Each row is followed by its class number. Each block has new classes, again numbered from 0 up, in any order.
[ 12 -13 -12   4  14 -12   4   9  -6   5  14 -10  20   5 -13  -3  18  12
  -8   3  -1 -12 -12  14  16  -2  24 -39  -2  19 -15 -53  16 -13 -10  10
  -1   2  -4  55   0   3  17   3   7  36  -4  -9 -20 -11  19  51   4  -1]
2
[-15 -26  -6  -3 -19   2   5   4 -30   2  -8  31 -16  14   8  -1   5 -21
 -21   4  -5  -4  -7 -12 -34  -5  18   2  26   5  -6  11 -10 -20   7  -3
  -3  -9   3   0 -16 -12  -1  11  -4  -4  24   7   0   1  47  23  15  -6]
0
[  4  -5  -8   4   4   0   1  11 -13   0  -5  11   7  15   1   0  23  -2
  -4   5  -3 -25  -8 -19  -6   5   8  -8  -5   2  -9   3   2 -14  -8   8
  -5   0 -11  -1  -4   4   6   9   1  11   8  -2   1  -5  24  22  10  -3]
0
[  0 -13 -11   8  16  -8   9  17  -3  -9  11  -1   0  10  11 -16  16  11
  -2   6  -1  -9 -19  19  -2   5   6 -14  -1  12   0 -15  13 -22   0   8
  18   4  -8  25   5 -24   0  -1  14  23  -2  -6  -8 -13   0  34  10  -1]
2
[ 13 -10  -9   7  20 -10   0   4  11   8  21   1   8   0  -6  -4   7  13
 -18  -5   0  -7  -8  -2   0  -1  13 -20  -9   8 -10 -38  11  -5  -9   5
   4   3   1  17   2   2   2   1   4  24  -1  -7  -6  -5  23  32   3  -2]
2
[ -4 -15  -6   4  42 -12   8   1  -9  -9   3   1   5  10  11  -5   4 -17
   2   7   3 -10 -10  12  -5   5   6 -13  -4   9 -11  -2   5  -9 -12  -7
   9  -6  -5  16   3  -8   3   7  11  14   2  -4   0  -8  15   2   8  -5]
2
[  0  -7  -8  15  13 -13  11   5 -16  -1  19   0   4   7   1  -9   9  10
  -6  10  -8 -14 -15   3 -19   6  11  -6   7   6  -6 -23  15 -17   2   0
  -5   3  -5  31 -10  -7  10  37   1  23  10  -4  -1  -5  22  35  15  -3]
2
[ -1 -21   1  14   9  -7   5   3  -7   2  11  -1   2   6  -3  -2   5   5
  -3  -1  -8  -3 -10   1 -10  -9  12 -24  12  11  -6  -6   3  -9   4   4
   1 -11  -1  15   1  -3   7   4  -1  17  -2   5  -3  -2  24  27  11   9]
2
[ -2  -1  -6   4   4  -7   9   3  -7   1   9   5  -5   8  -6 -13  -1  -6
  -4   9  -2 -14   5  -2  -9 -18  13  -5   0   3   3 -16  -7  -9   0   0
  -1  -5  -6  10 -12 -11   8   3   1  20   8 -12   0   0  18  16   8  -5]
2
[  0  -8  -8   3   4  -7   2   1 -11   2   8   6  -3   3  -6 -17   0   0
  -2  11  -5  -6  -7  -9 -16   6   7  15  34  12  -1 -10  11 -13   5 -14
 -10  -3   0  19  -8  -5   3  -2   3   2   8   5  -3 -10   8  33   3  -8]
2
[  0  -7   0   8   2   4   8  31   0   0  11   5  11 -12   1 -19   7  14
 -12  13 -11 -11 -19  15 -55  21  12  31  23   1 -14 -11  24  -2   0   3
  -3  13  -4  20   4   8   5   5   5   9   8  -5 -14 -26   5  22  18   0]
1
[  4 -30  -2   6   8 -12   1  15 -16   5   0  11  -2   7   2  -5  17   1
 -13  -2  -6   0  -8  13  -4   2  14 -22   7   8  -7  -9   8 -42 -13  15
  -8   5  -5  18  -6  -4   8  18  -8  19  12   0   1 -13  31  36  11  -2]
0
[ -7  -9 -11  20  12 -11   9  15  -8  -5  -1   6  -9  24   3 -16  14   5
 -11  16  -5 -30 -18  23 -13   4  26 -14  11   3  -8   0  11 -14 -13  -5
   1   8  -8  25   0  -8   7  10  18  23  12   1  -3 -16  14  28  25  -1]
2
[ -4  -7  -1   3   7   6   5  16   8  -5   8   7   9   4  -2 -15  10  13
  -9  11   0  -4  -4  16   2  26  -3  37   4   7 -10  -9  20   0  12   4
  13   2  -6  19   8   1   0  -8  13   8  -2 -23 -20 -26  -7  12 -13   2]
1
[ -9 -22  -4   7   3 -10   1   7 -15  -5   9  23 -10   7   3 -15  11   3
 -14  14  -9  -7 -15  -6 -20   4  23  15  22  -2 -10 -11   3 -17   1   7
  -1   5 -12  21 -41 -11   2  -1  -4  15  13   2  -7  -9  38  39  42 -24]
2
[ -6 -16  -4   2   3 -17   2   8 -14   0   4   8  -7   0   3  -6  14  -1
  -2   2  -7  -1 -10 -12 -13  -2  16  -9   9  10  -9  -9   7  -9 -13  -8
  -8   3   2   4  -6  -7   5   4   2  10   7   8   2 -10  34  16   7 -22]
0
[ -9  -4  -5  22   8  -6   3  17  -8   2  15   4 -20  11   3 -21  -8  -5
  -1  13  -9  -9  -4  -6 -12  -9  17   2   4   9  -6 -10  -4 -19   0  -7
  -1  -3  -4  17 -15 -10  -1   2  -3  19   9  -3  -7  -2  19  24   8   4]
2
[-20 -10  -3   3   0 -18  -4   6 -13  -3  13  19 -15   6  -1 -12   3  -1
  -4   9  -7 -15  -9 -11 -20   4  13   4  15   7  -1   2   5 -14  -1  -3
  -4   0  -4  19  -4  -7   0   8   2   5  12   5  -3 -11  30  31  13  -6]
2
[  8 -16  -5  14   9  -3   3   9  -6  14  13  11   4  -1   3   1  12   8
  -9  -5  -5   1   2  -7 -10 -13  12 -17   8  10 -11 -17   3  -9  -6   5
   2   3   4  16  -4  -6  11  17  -6  14   6  -7   4 -11  31  33  -3  -6]
0
[ -9 -24  -4   9  -8  -8  -3   9 -27   1   7  27  -4  12   1 -10  22  -3
 -15   2  -5 -10 -16  -8 -19   2  14  -9  14   4 -13   3  -3 -24 -12  -1
  -6   0   1  11 -11 -15   5  10  -2   2  10   0   8 -11  40  26  15 -20]
0
[  3 -13  -2  -2   5  -1 -25  22  11  11  17   8  11  -4  -4 -16  -9 -12
   0   6 -19  14   1  -7  -1   3  -2  25  18 -15  -8 -24  17  16  31  16
  13  13   2  14   7  -2  -4  -9  -1   1   4  -4 -13 -14   5  36  -7   0]
1
[ -1 -20  -6  12   2  -1   5  16   4  -8   7   8   7   3   8 -17  27   8
  -2  15  -3   3 -18  16   1  16   7  18   3   7 -16  -9  18  -9   8  -5
  11   2  -4  17   6   0  -5  -2  19  10   3 -11  -6 -30   3   8  15   0]
1
[  0 -11  -7  14  11   1   1  21   9   0  13   6  14  -6  -2 -14   4  17
 -10   4  -6  -9   2  -2   5  12   9  16  12  -4 -14 -20  18   0   4  14
   8   2   5  25   1  10   0   2   0  17   2 -13 -15 -24  11  36  10  -1]
1

Next block: new classes, numbered from 0 again.
[-51 -12   2 -22  -4   6 -20  -6   7  -1  -3 -15   8   7  -9  -7  14  -4
 -10   2  -1   2   3  -4  -3 -14  20 -14  14   1   0   1   2  -1  -1  -5
  -5  -2   8   2   1   1   3  -6 -17  -1 -16  -2   0   4   9  -1  -5   6]
0
[-25  11   2  -7  -2   9 -12  -5   0   2  -5  -6   5   1  -2  -1  21   3
   1   4   7  -1   3  -8   0 -11  13  -9   0   2  -3   2  -4   0 -12  -5
  -9  -5   2   1   2  14  -5  -4  -5  -2 -11   3   3  -1  -6  -1   1   0]
0
[-26  14   2 -11   1  -8   4 -11  -1  -8   3   2  -7 -11  10  14   8  -2
   5   8   2 -11  -2   2  -2   2   5  -1   9  -3   5   3 -18  -6  -5   8
  -1  -8   5   0  -2   9   3   3   0  -9  -6  -7  -8  -8   1  -3   9   3]
1
[-20  20   4  -7  -7 -20   8 -21   8  -9  -1   4 -14 -18  21  17  12  -1
   2   4  -6 -12  -2   5  -2   6  -1   8  10  -4   1   6  -7  -3  -4  13
   2  -4  -1   2  -1  15   8   0   3  -8   2  -8   0  -8  -1   1  11   3]
1
[  2  14  -1   3   0   7  -7  -3  -6   6  -6   0   7  -6  -1   5  22   3
   1   6   9  -3   0  -6  -2  -7   5  -7  -7   4  -8   6  -2   5  -4 -14
  -2  -2   1   1   1  13  -7  -2   1  -1 -16  -1  -1  -5  -7   4   4   2]
0
[ -6   3   2 -11   0   3 -10  -2  -2  -6   0 -11  13   4  -6   1  12   1
   8   2   6   1   1  -3  -2 -10  16  -8   6   2   3   0  -5   1  -2   1
   0  -5   7   1  -7   9  -2   4  -1  -2 -10   2  -1  -1  -8  -3  -1   4]
0
[-15  21   2 -10   5  11  -8 -11  -9  -3   5   4  -2  -9   9  15  19   1
  12   2  11 -11  -3  -2  -3  -4  15   5  -4  -3   4  -2 -12   0  -7   1
  -1  -7   8   3  -4  16  -5   7   1  -9 -13  -2   1  -7 -12   0   9   2]
0
[ 29  23  -2   7   5 -11   7  -5  -5  -7   2  10 -16 -20  14  15   6  -1
  13  -1   3  -4  -1   3  -3   6 -15  15  -5  -7   3   3 -16  -1  -5   9
   3  -3   4   4  -3  13  -3   9   6   1   5  -2  -4 -12 -15  -1   7  -7]
1
[20 14  1  2 -3  1  4 -5  0  5  3  4 -5 -9 12  7 14  2  2  7 -1 -4  0 -5
  2  5 -2  6 -7  1 -6 14  1  6 -3  7 -8  2 -6  2 -1 12 -4 -2  2 -4 -1 -3
  3  0  0  3 12 -3]
0
[-23  12   0 -16   0 -11   8 -12   4 -13   9   5  -8 -16  16  23 -26   1
   7   2  -3 -13  -4   3 -14  15   7   8   8  -7   5  11 -10  -5  -1   5
   3  -6   4   1  -3  11  12   3  -2 -14  -3 -10  -2 -14   3  -3  11   5]
1
[-26  -6   1 -13  -7   8   7   5   8   5  10   9   2  -1  10  13   1   1
  -8   1  -4 -14   2  -4  -4  24  18  -4   5   1   3   7   4  -3  -1   1
   4  -2  -2  -1  -5   4   6  -4  -5  -8 -14  -1  -1  -1   3  -3   6   9]
0
[-51  13   2 -23  -2 -12  19 -11   4 -16   1  -7  -8  -7   5  13  -6  -4
  -4   5  -4  -9  -1   8  -6   5  10   1  16  -7   3   3  -8  -9  -2   8
   2  -7   8   3  -5   4  16   5  -7  -6  -6  -8  -5  -8   4  -3   7   7]
1
[  2  16   1   2   7  -1 -10  -7 -11  -8   0   1 -15  -5   0  10  18   2
  13   4  13  -4  -4   2  -5 -19   5   2  -6   0   2   2 -10   1  -7   5
  -4  -8   8   0  -3  14  -9   5   2  -2  -4  -1  -4  -9 -12   1   6  -2]
0
[-32   6   3 -15   5  24 -21   5 -13   3   3  -4  12  10 -15   7  20   3
   6   1  19  -5  -1 -11  -5 -16  32  -6  -4   4  -1   2  -6   2  38 -11
  -8  -7  11   4  -1  16 -15  -2  -9   1 -31   3   2  -2 -10  -2  -3   2]
0
[ 28  19   2  10   1   2   4  -3   6   8   0  11  -7 -14  15  16  15   3
   7   1   4  -7  -1 -14   1  10   1   7 -10   0  -5  -1  -2   2  -5   0
   2   1  -2   1  -1  13  -5  -3   3   1   0  -4   2  -3 -10   0   8  -1]
0
[-48   3   1 -10  -2   1   0  -6   2 -10  10  -5  -4   1   3  15   5  -2
  -3   1   1 -15  -3  10  -6   6  21  -1   7  -4   4   6  -7 -19  -2   2
  -3  -7   5  -2  -1   7   7   1  -8  -8 -16  -7  -2  -3   1  -7   3   6]
0
[ 43  23  -2  18   2 -22  16 -10  -2  -7  -3  12 -17 -21  23  14  -3  -2
   2   1  -8  -5  -4   8   3  11 -21  11  -5  -5   0   4  -9   4  -4  14
   5   2  -6  -2  -3  12   7   1   8  -4  21  -7   2 -11  -6   2  11  -6]
1
[ 13  15  -2   6   9  13 -20   3  -9   1 -12  -5  -1   6 -15   9  31   5
  12   4  15   6   3  -8   0 -30  -1  -5 -15   4  -3  -4 -10   5  -3  -1
  -9  -6   4  -2  -1  11 -20   2   0   6  -9   4   6   0 -15  -5  -3  -5]
0
[ -4  10  -3  -1  -7 -27   3 -13  -2  -7  -4   1 -13 -17  21  11  -9  -4
  -6   4  -7  -5  -5   7  -1  11 -11   5  14  -6   2   6  -6  -5  -1   4
   6   2 -11  -1  -2  -2  17  -1   3 -14  14  -6  -2  -8   6   3   8   3]
1
[ 29  20  -1   7   2 -11  11  -5   1  -5   4  10 -13 -17  18  13  -2  -1
   6   0  -3  -8  -2   3  -2  15  -7  14  -5  -5  -3   0 -14  -2  -1  11
   4  -2   0   3  -3  10   3   6   4  -7   9  -7   7  -5  -6  -2  10  -7]
1
[ 26  26  -2  12  11 -10  -8 -12 -11  -9  -9  -3 -11  -6   7   5  11   1
  14   3   4   0  -5   4   2 -19 -13   3  -5  -3   4   0 -12   1   0  11
  -5  -3   3  -1  -3  10  -4   9   5   2   9  -1   2  -3  -9  -2   3  -6]
1
[-27   1  -1 -12  -1   1  -5  -5  -2  -1   0  -4   4   1  -3   3  11   3
   0   2   4   2  -3  -4  -1  -7  10  -8  10   1   0   2  -3   0  -2  -5
  -4  -3  -2   3   2   7   1  -4   0  -1 -16  -3   1   1   3  -2   2   1]
0
